Here is a tiny trained network, its code and every weight. The questions are about switching its units off for an input and a class, where a switched-off unit gives its printed mean instead of its output.

import numpy as np


def w(rows, s, z=0):
    codes = np.array(rows[::2]) - 128.0
    scale = np.full(codes.shape[1], s)
    scale[-1] = z or s
    return codes * scale


def norm(h):
    return h / np.sqrt((h * h).mean(-1, keepdims=True) + 1e-5)


def f(y):
    return y / 2 * (1 + np.tanh(0.7978845608 * (y + 0.044715 * y**3)))


def log_softmax(a):
    a = a - a.max(-1, keepdims=True)
    return a - np.log(np.exp(a).sum(-1, keepdims=True))


def net(x, mask):
    res = np.array(x, float).reshape(1, 6) / 4 @ E
    u = 0
    for l in range(3):
        y = f(norm(res) @ A[l][:, :-1].T + A[l][:, -1])
        res = res + np.where(mask[u : u + 5], y, B[l][:, -1]) @ B[l][:, :-1]
        u += 5
    return log_softmax(norm(res)[-1] @ U[:, :-1].T + U[:, -1])


A, B = {}, {}
E = w([
[97,150,65,99,107,80,254],'x0',
[122,134,136,122,127,119,121],'x1',
[134,134,131,140,134,127,134],'x2',
[130,124,124,126,125,133,129],'x3',
[44,104,83,164,169,140,138],'x4',
[148,193,28,84,167,138,77],'x5',
],0.0052)
A[0] = w([
[11,170,87,209,147,151,6,75],'L0N0',
[144,101,74,59,194,94,195,96],'L0N1',
[179,97,241,24,109,131,229,2],'L0N2',
[82,113,145,168,3,84,198,3],'L0N3',
[85,46,254,210,87,177,91,67],'L0N4',
],0.0046,0.0016)
B[0] = w([
[192,114,74,179,177,157,146,203],'L0N0',
[123,164,131,144,126,159,151,172],'L0N1',
[188,64,87,155,66,98,90,188],'L0N2',
[146,77,119,138,130,103,197,182],'L0N3',
[45,255,87,170,110,197,207,253],'L0N4',
],0.0067,0.0034)
A[1] = w([
[88,180,62,123,109,166,142,125],'L1N0',
[3,58,96,156,192,167,106,251],'L1N1',
[173,246,182,134,44,169,190,151],'L1N2',
[183,178,167,147,144,185,80,221],'L1N3',
[37,29,160,166,74,74,212,52],'L1N4',
],0.0058,0.002)
B[1] = w([
[85,96,190,97,104,115,179,209],'L1N0',
[208,193,103,130,167,151,188,215],'L1N1',
[59,11,3,132,76,98,95,255],'L1N2',
[127,111,171,53,100,85,63,225],'L1N3',
[209,126,202,91,207,97,113,230],'L1N4',
],0.0071,0.004)
A[2] = w([
[70,51,208,234,65,178,88,114],'L2N0',
[246,89,176,210,117,25,223,15],'L2N1',
[103,177,13,90,49,42,203,249],'L2N2',
[106,153,134,200,148,172,110,22],'L2N3',
[52,191,194,167,191,135,255,114],'L2N4',
],0.0065,0.0015)
B[2] = w([
[58,73,44,199,106,66,114,159],'L2N0',
[193,131,178,120,136,104,161,208],'L2N1',
[103,79,126,220,103,145,97,253],'L2N2',
[106,127,62,163,148,184,204,130],'L2N3',
[2,205,162,37,131,165,69,208],'L2N4',
],0.0081,0.0066)
U = w([
[77,37,67,197,60,95,82,249],'0',
[9,193,108,133,135,207,143,196],'1',
[171,148,149,25,98,109,30,56],'2',
[232,170,81,166,214,192,122,11],'3',
[228,60,190,169,94,77,181,119],'4',
[120,159,226,49,199,107,198,45],'5',
],0.015,0.0014)

Each question gives the input, the list of numbers given to net, and the class t.
The units are the neurons (one row each of A and B). Each row of codes is followed by its name. A weight is (code - 128) times the scale printed after its matrix; where a second scale follows, it is the last column's (A, B and U).
mask holds one flag per neuron, layer by layer. A switched-off neuron (its flag False) gives its mean, the last column of its row in B, instead of its output. The means were averaged over made-up inputs and are rounded, as every weight is.
A unit's drop is (log p(t) with every unit on - log p(t) with that unit switched off) / (log p(t) with every unit on - log p(t) with every unit switched off).
The circuit of an input: a set's keep is (log p(t) with only the set's units on - log p(t) with every unit switched off) / (log p(t) with every unit on - log p(t) with every unit switched off). Starting from the 12 units with the biggest drops (on a tie, the unit counted first), units are removed one at a time, each time the one whose removal leaves the highest keep (on an exact tie, the one counted first), for as long as the keep stays at least 0.8.
units of the circuit, in order: the units of the circuit, biggest drop first
unit that matters most: the unit with the biggest drop
k most important neurons: the k neurons with the biggest drops, biggest first
k most important neurons of layer l: the k neurons of layer l with the biggest drops, biggest first
drop of u: that unit's drop, to one decimal
input [-4,4,-7,-5,2,-3], class 1: units of the circuit, in order => [L0N4]
input [8,4,-8,2,1,-5], class 5: 2 most important neurons => [L1N4; L1N2]
input [-2,-3,-2,-6,0,5], class 2: 2 most important neurons of layer 0 => [L0N4; L0N3]
input [4,5,-5,7,6,0], class 5: 2 most important neurons => [L0N4; L1N4]
input [1,4,-4,1,2,-2], class 5: 2 most important neurons => [L1N4; L0N3]
input [0,-4,-2,-1,5,-3], class 1: 3 most important neurons => [L0N4; L2N4; L0N2]
input [4,8,5,-1,0,5], class 0: 2 most important neurons => [L2N2; L0N4]
input [5,-4,4,8,4,-1], class 5: 2 most important neurons => [L0N4; L1N4]
input [2,4,2,-3,1,-6], class 5: 2 most important neurons of layer 1 => [L1N4; L1N3]
input [6,1,-1,6,1,-3], class 5: 2 most important neurons => [L1N4; L1N2]
input [7,-7,7,2,4,-4], class 5: 2 most important neurons => [L2N4; L1N4]
input [-1,-5,-3,8,1,-3], class 1: 2 most important neurons => [L0N4; L2N4]
input [-2,-2,2,-2,7,2], class 3: 2 most important neurons => [L0N0; L0N4]
input [1,3,0,7,-1,8], class 0: units of the circuit, in order => [L2N2]
input [1,3,4,3,0,0], class 4: 2 most important neurons => [L0N4; L2N4]
input [-5,-8,3,-7,-6,0], class 0: 2 most important neurons => [L1N2; L1N4]
input [8,7,-8,-1,7,-8], class 5: 2 most important neurons => [L1N4; L2N4]
input [-1,8,1,7,2,-2], class 1: drop of L0N4 => 1.0
input [-8,-7,-2,5,8,-5], class 1: drop of L0N4 => 0.3
input [0,-5,6,2,4,-5], class 1: drop of L0N4 => 2.7
input [-4,8,8,6,-5,-1], class 0: unit that matters most => L1N2
input [-6,-6,-1,-6,1,1], class 3: 2 most important neurons of layer 1 => [L1N3; L1N1]
